Here is a tiny trained network, its code and every weight. The questions are about switching its units off for an input and a class, where a switched-off unit gives its printed mean instead of its output.

import numpy as np


def w(rows, s, z=0):
    codes = np.array(rows[::2]) - 128.0
    scale = np.full(codes.shape[1], s)
    scale[-1] = z or s
    return codes * scale


def f(y):
    return np.maximum(y, 0)


def log_softmax(a):
    a = a - a.max(-1, keepdims=True)
    return a - np.log(np.exp(a).sum(-1, keepdims=True))


def net(x, mask):
    res = np.array(x, float).reshape(1, 4) / 4 @ E
    y = f(res @ A[0][:, :-1].T + A[0][:, -1])
    res = res + np.where(mask, y, B[0][:, -1]) @ B[0][:, :-1]
    return log_softmax(res[-1] @ U[:, :-1].T + U[:, -1])


A, B = {}, {}
E = w([
[139,28,166,112],'x0',
[7,149,222,121],'x1',
[147,132,164,231],'x2',
[69,80,56,180],'x3',
],0.013)
A[0] = w([
[92,100,83,157,85],'N1',
[217,118,68,134,11],'N2',
[155,56,147,116,62],'N3',
[123,102,110,83,39],'N4',
[144,177,94,136,33],'N5',
[141,6,140,86,14],'N6',
[102,102,79,160,37],'N7',
[78,96,40,158,20],'N8',
[155,73,173,113,42],'N9',
[130,123,67,58,55],'N10',
[155,128,141,206,47],'N11',
[211,175,191,105,92],'N12',
[113,234,66,124,27],'N13',
[123,77,122,86,64],'N14',
[178,98,115,116,120],'N15',
[42,139,125,135,155],'N16',
[176,44,149,135,61],'N17',
[104,92,62,150,96],'N18',
[132,217,69,138,38],'N19',
[184,140,166,248,49],'N20',
[188,111,57,137,11],'N21',
[213,161,162,69,47],'N22',
[106,145,87,64,3],'N23',
[154,100,156,172,57],'N24',
],0.016,0.0025)
B[0] = w([
[192,45,158,90,194],'N1',
[24,92,209,134,254],'N2',
[143,178,98,222,184],'N3',
[92,167,45,95,168],'N4',
[130,147,116,240,182],'N5',
[136,158,114,219,222],'N6',
[195,111,149,94,191],'N7',
[208,72,130,101,232],'N8',
[129,156,124,175,179],'N9',
[91,147,58,44,210],'N10',
[88,155,82,41,196],'N11',
[224,72,172,51,217],'N12',
[145,171,120,209,238],'N13',
[108,170,107,148,176],'N14',
[118,99,151,152,189],'N15',
[120,126,198,126,223],'N16',
[143,180,108,203,198],'N17',
[228,46,171,78,211],'N18',
[149,160,106,254,225],'N19',
[86,133,41,48,241],'N20',
[20,100,220,121,241],'N21',
[194,87,131,82,216],'N22',
[75,158,71,78,194],'N23',
[89,169,55,112,171],'N24',
],0.0096,0.014)
U = w([
[245,82,155,97,115],'0',
[40,119,248,133,249],'1',
[175,161,89,218,73],'2',
[99,139,20,66,77],'3',
],0.015,0.002)

Each question gives the input, the list of numbers given to net, and the class t.
The units are the neurons (one row each of A and B). Each row of codes is followed by its name. A weight is (code - 128) times the scale printed after its matrix; where a second scale follows, it is the last column's (A, B and U).
mask holds one flag per neuron, in row order. A switched-off neuron (its flag False) gives its mean, the last column of its row in B, instead of its output. The means were averaged over made-up inputs and are rounded, as every weight is.
A unit's drop is (log p(t) with every unit on - log p(t) with that unit switched off) / (log p(t) with every unit on - log p(t) with every unit switched off).
The circuit of an input: a set's keep is (log p(t) with only the set's units on - log p(t) with every unit switched off) / (log p(t) with every unit on - log p(t) with every unit switched off). Starting from the 12 units with the biggest drops (on a tie, the unit counted first), units are removed one at a time, each time the one whose removal leaves the highest keep (on an exact tie, the one counted first), for as long as the keep stays at least 0.8.
units of the circuit, in order: the units of the circuit, biggest drop first
k most important neurons: the k neurons with the biggest drops, biggest first
drop when u is switched off: that unit's drop, to one decimal
input [-4,-2,-4,-2], class 2: units of the circuit, in order -> [N19]
input [8,2,-6,-7], class 2: 2 most important neurons -> [N6, N3]
input [5,-7,8,7], class 3: 4 most important neurons -> [N20, N11, N24, N12]
input [-4,-8,-4,-4], class 1: 2 most important neurons -> [N2, N21]
input [0,-5,-4,7], class 0: 2 most important neurons -> [N8, N18]
input [-4,6,-7,-5], class 3: 2 most important neurons -> [N2, N21]
input [6,-8,6,-4], class 1: 2 most important neurons -> [N2, N21]
input [4,-6,-8,1], class 3: 2 most important neurons -> [N10, N4]
input [0,-2,-8,-7], class 3: 4 most important neurons -> [N10, N23, N4, N18]
input [-4,2,-5,-5], class 0: 2 most important neurons -> [N20, N12]
input [7,-5,-4,-4], class 2: 3 most important neurons -> [N6, N3, N17]
input [-7,-7,8,-4], class 3: 3 most important neurons -> [N20, N11, N16]
input [-6,3,8,7], class 3: 4 most important neurons -> [N20, N11, N12, N22]
input [6,-7,2,-3], class 1: units of the circuit, in order -> [N2]
input [8,-5,5,5], class 2: 2 most important neurons -> [N17, N6]
input [-5,-8,-4,6], class 1: 2 most important neurons -> [N21, N2]
input [-3,-1,4,-1], class 3: drop when N20 is switched off -> 0.5
input [-7,6,-1,-3], class 2: drop when N21 is switched off -> 0.7
input [7,3,-2,-1], class 2: drop when N19 is switched off -> 0.0
input [8,6,-2,5], class 2: drop when N21 is switched off -> 0.1
input [-5,-5,0,4], class 1: units of the circuit, in order -> [N21]
